Below are the code and all the weights of a small trained network. Each question names an input and a target symbol and asks about switching units off, where a switched-off unit gives its printed mean instead of its output.

import numpy as np


def w(rows, s, z=0):
    codes = np.array(rows[::2]) - 128.0
    scale = np.full(codes.shape[1], s)
    scale[-1] = z or s
    return codes * scale


def f(y):
    return y / 2 * (1 + np.tanh(0.7978845608 * (y + 0.044715 * y**3)))


def softmax(a):
    e = np.exp(a - a.max(-1, keepdims=True))
    return e / e.sum(-1, keepdims=True)


def log_softmax(a):
    a = a - a.max(-1, keepdims=True)
    return a - np.log(np.exp(a).sum(-1, keepdims=True))


def net(x, mask):
    ids = ['αβγδεημπτφψω'.index(c) for c in x.split()]
    T = len(ids)
    res = E[ids] + P[:T]
    u = 0
    for l in range(2):
        q, k, v = (res @ M[l].T for M in (Q, K, V))
        z = softmax(np.where(np.tri(T) > 0, q @ k.T / 4**0.5, -1e9)) @ v
        res = res + np.where(mask[u], z, O[l][:, -1]) @ O[l][:, :-1]
        u += 1
        y = f(res @ A[l][:, :-1].T + A[l][:, -1])
        res = res + np.where(mask[u : u + 12], y, B[l][:, -1]) @ B[l][:, :-1]
        u += 12
    return log_softmax(res[-1] @ U[:, :-1].T + U[:, -1])


Q, K, V, O, A, B = {}, {}, {}, {}, {}, {}
E = w([
[114,64,144],'α',
[66,32,27],'β',
[47,82,117],'γ',
[32,132,109],'δ',
[167,109,178],'ε',
[139,149,130],'η',
[208,208,61],'μ',
[149,78,178],'π',
[103,135,95],'τ',
[104,120,250],'φ',
[108,100,214],'ψ',
[205,136,171],'ω',
],0.014)
P = w([
[185,1,93],'0',
[93,221,141],'1',
[96,217,139],'2',
[101,215,150],'3',
[96,218,159],'4',
[100,220,158],'5',
[109,220,156],'6',
[93,218,167],'7',
[101,220,161],'8',
[101,222,166],'9',
[98,222,167],'10',
[96,215,171],'11',
[107,215,162],'12',
[113,218,152],'13',
],0.0056)
Q[0] = w([
[129,52,254],'L0H0',
[43,110,24],'L0H0',
[107,27,2],'L0H0',
[188,179,101],'L0H0',
],0.0079)
K[0] = w([
[87,116,3],'L0H0',
[110,41,224],'L0H0',
[156,25,59],'L0H0',
[195,141,254],'L0H0',
],0.0079)
V[0] = w([
[1,162,74],'L0H0',
[170,101,77],'L0H0',
[151,237,120],'L0H0',
[209,170,138],'L0H0',
],0.0063)
O[0] = w([
[23,159,243,6],'L0H0',
[176,150,212,81],'L0H0',
[67,167,255,250],'L0H0',
[140,221,91,246],'L0H0',
],0.0059,0.0014)
A[0] = w([
[90,182,101,114],'L0N0',
[72,119,159,204],'L0N1',
[198,165,201,244],'L0N2',
[110,164,199,54],'L0N3',
[69,9,62,160],'L0N4',
[214,106,81,3],'L0N5',
[196,100,127,60],'L0N6',
[111,166,177,75],'L0N7',
[155,135,211,83],'L0N8',
[151,63,137,163],'L0N9',
[116,200,97,144],'L0N10',
[100,98,192,194],'L0N11',
],0.015,0.0052)
B[0] = w([
[154,9,253,147],'L0N0',
[187,217,102,177],'L0N1',
[96,194,38,254],'L0N2',
[159,97,156,161],'L0N3',
[189,95,65,169],'L0N4',
[123,153,194,146],'L0N5',
[166,141,183,133],'L0N6',
[141,90,151,152],'L0N7',
[121,9,101,171],'L0N8',
[184,111,136,138],'L0N9',
[40,84,226,167],'L0N10',
[134,162,46,185],'L0N11',
],0.008,0.011)
Q[1] = w([
[239,218,27],'L1H0',
[88,69,214],'L1H0',
[157,51,175],'L1H0',
[232,116,11],'L1H0',
],0.012)
K[1] = w([
[240,121,145],'L1H0',
[51,93,118],'L1H0',
[83,78,9],'L1H0',
[244,116,115],'L1H0',
],0.011)
V[1] = w([
[188,83,175],'L1H0',
[86,152,150],'L1H0',
[217,161,238],'L1H0',
[134,8,121],'L1H0',
],0.011)
O[1] = w([
[123,92,212,212],'L1H0',
[124,153,145,65],'L1H0',
[254,156,229,248],'L1H0',
[21,82,179,140],'L1H0',
],0.0079,0.014)
A[1] = w([
[111,118,183,140],'L1N0',
[92,131,194,2],'L1N1',
[250,77,72,144],'L1N2',
[105,79,169,7],'L1N3',
[86,35,116,156],'L1N4',
[131,181,92,220],'L1N5',
[175,127,42,14],'L1N6',
[151,239,156,61],'L1N7',
[78,67,64,114],'L1N8',
[114,158,219,70],'L1N9',
[79,161,48,104],'L1N10',
[96,233,143,62],'L1N11',
],0.011,0.0082)
B[1] = w([
[84,72,151,179],'L1N0',
[132,95,49,138],'L1N1',
[79,174,100,254],'L1N2',
[155,115,10,137],'L1N3',
[114,161,152,165],'L1N4',
[149,63,92,184],'L1N5',
[66,81,145,145],'L1N6',
[96,158,110,226],'L1N7',
[148,162,149,165],'L1N8',
[157,103,99,215],'L1N9',
[191,166,121,152],'L1N10',
[75,215,154,147],'L1N11',
],0.013,0.014)
U = w([
[61,111,219,184],'α',
[177,118,76,200],'β',
[100,76,79,73],'γ',
[229,77,100,138],'δ',
[120,135,24,1],'ε',
[250,132,46,97],'η',
[75,220,179,32],'μ',
[221,193,111,27],'π',
[43,145,133,11],'τ',
[245,155,255,211],'φ',
[124,141,133,245],'ψ',
[183,151,107,224],'ω',
],0.0098,0.0044)

Each question gives the input, a string of symbols that net reads in full, and the target symbol t.
The units are the heads (4 rows each of Q, K, V and O) and the neurons (one row each of A and B). Each row of codes is followed by its name. A weight is (code - 128) times the scale printed after its matrix; where a second scale follows, it is the last column's (O, A, B and U).
mask holds one flag per unit, layer by layer, with each layer's heads first. A switched-off unit (its flag False) gives its mean, the last column of its rows in O or B, instead of its output. The means were averaged over made-up inputs and are rounded, as every weight is.
A unit's drop is (log p(t) with every unit on - log p(t) with that unit switched off) / (log p(t) with every unit on - log p(t) with every unit switched off).
The circuit of an input: a set's keep is (log p(t) with only the set's units on - log p(t) with every unit switched off) / (log p(t) with every unit on - log p(t) with every unit switched off). Starting from the 12 units with the biggest drops (on a tie, the unit counted first), units are removed one at a time, each time the one whose removal leaves the highest keep (on an exact tie, the one counted first), for as long as the keep stays at least 0.8.
units of the circuit, in order: the units of the circuit, biggest drop first
most important unit: the unit with the biggest drop
k most important neurons: the k neurons with the biggest drops, biggest first
k most important neurons of layer l: the k neurons of layer l with the biggest drops, biggest first
input μ γ μ μ π ψ, target ε: units of the circuit, in order	L1H0
input ω ε ε τ ψ μ ε μ ω, target π: 4 most important neurons	L0N2, L0N6, L0N5, L1N2
input α ε ε β ε ε φ γ, target γ: 3 most important neurons	L0N2, L1N3, L0N9
input μ δ α, target ε: 2 most important neurons	L1N2, L1N5
input μ ε μ ε γ γ α μ, target μ: 2 most important neurons	L1N11, L0N8
input μ ε μ ε ε μ ε ε ω β ε, target ε: units of the circuit, in order	L1H0, L0N2
input α ε ε γ ε ε ε φ η ε, target γ: 3 most important neurons	L1N3, L0N4, L0N2
input ε μ ψ ε ε ε τ, target α: 4 most important neurons	L0N10, L0N0, L0N2, L0N11
input ω ε γ ε, target π: 3 most important neurons of layer 0	L0N6, L0N5, L0N2
input π ε γ ε β ψ α, target δ: 2 most important neurons	L0N2, L0N9
input δ ω μ π ε γ η ε ε, target η: units of the circuit, in order	L1N10, L1H0, L0N2
input ψ μ ε μ α ψ ε ω ε μ γ, target α: 2 most important neurons of layer 0	L0N4, L0N2
input ω ε π ε ε μ μ μ ε γ, target π: 2 most important neurons	L0N1, L1N2
input ψ ε π ε α ε μ, target μ: most important unit	L0N10
input μ μ ψ γ η γ, target ε: 3 most important neurons	L1N2, L0N1, L1N5
input γ μ π ψ μ δ τ ψ, target μ: 4 most important neurons	L0N4, L0N10, L0N11, L0N8
input δ ε δ ε γ π ε, target η: 2 most important neurons	L1N10, L1N2
input ε ω π ε η α ε ε τ π, target φ: 2 most important neurons of layer 0	L0N9, L0N6
input ε ε ε τ α μ γ π β ε δ α π ψ, target φ: 4 most important neurons of layer 0	L0N9, L0N6, L0N5, L0N4
input ε α ε π μ ε β μ η μ ε δ α γ, target φ: most important unit	L0H0
input μ ε π, target ε: 3 most important neurons of layer 1	L1N2, L1N5, L1N6
input γ ε β δ α τ γ φ ε, target μ: 4 most important neurons of layer 0	L0N4, L0N9, L0N2, L0N10
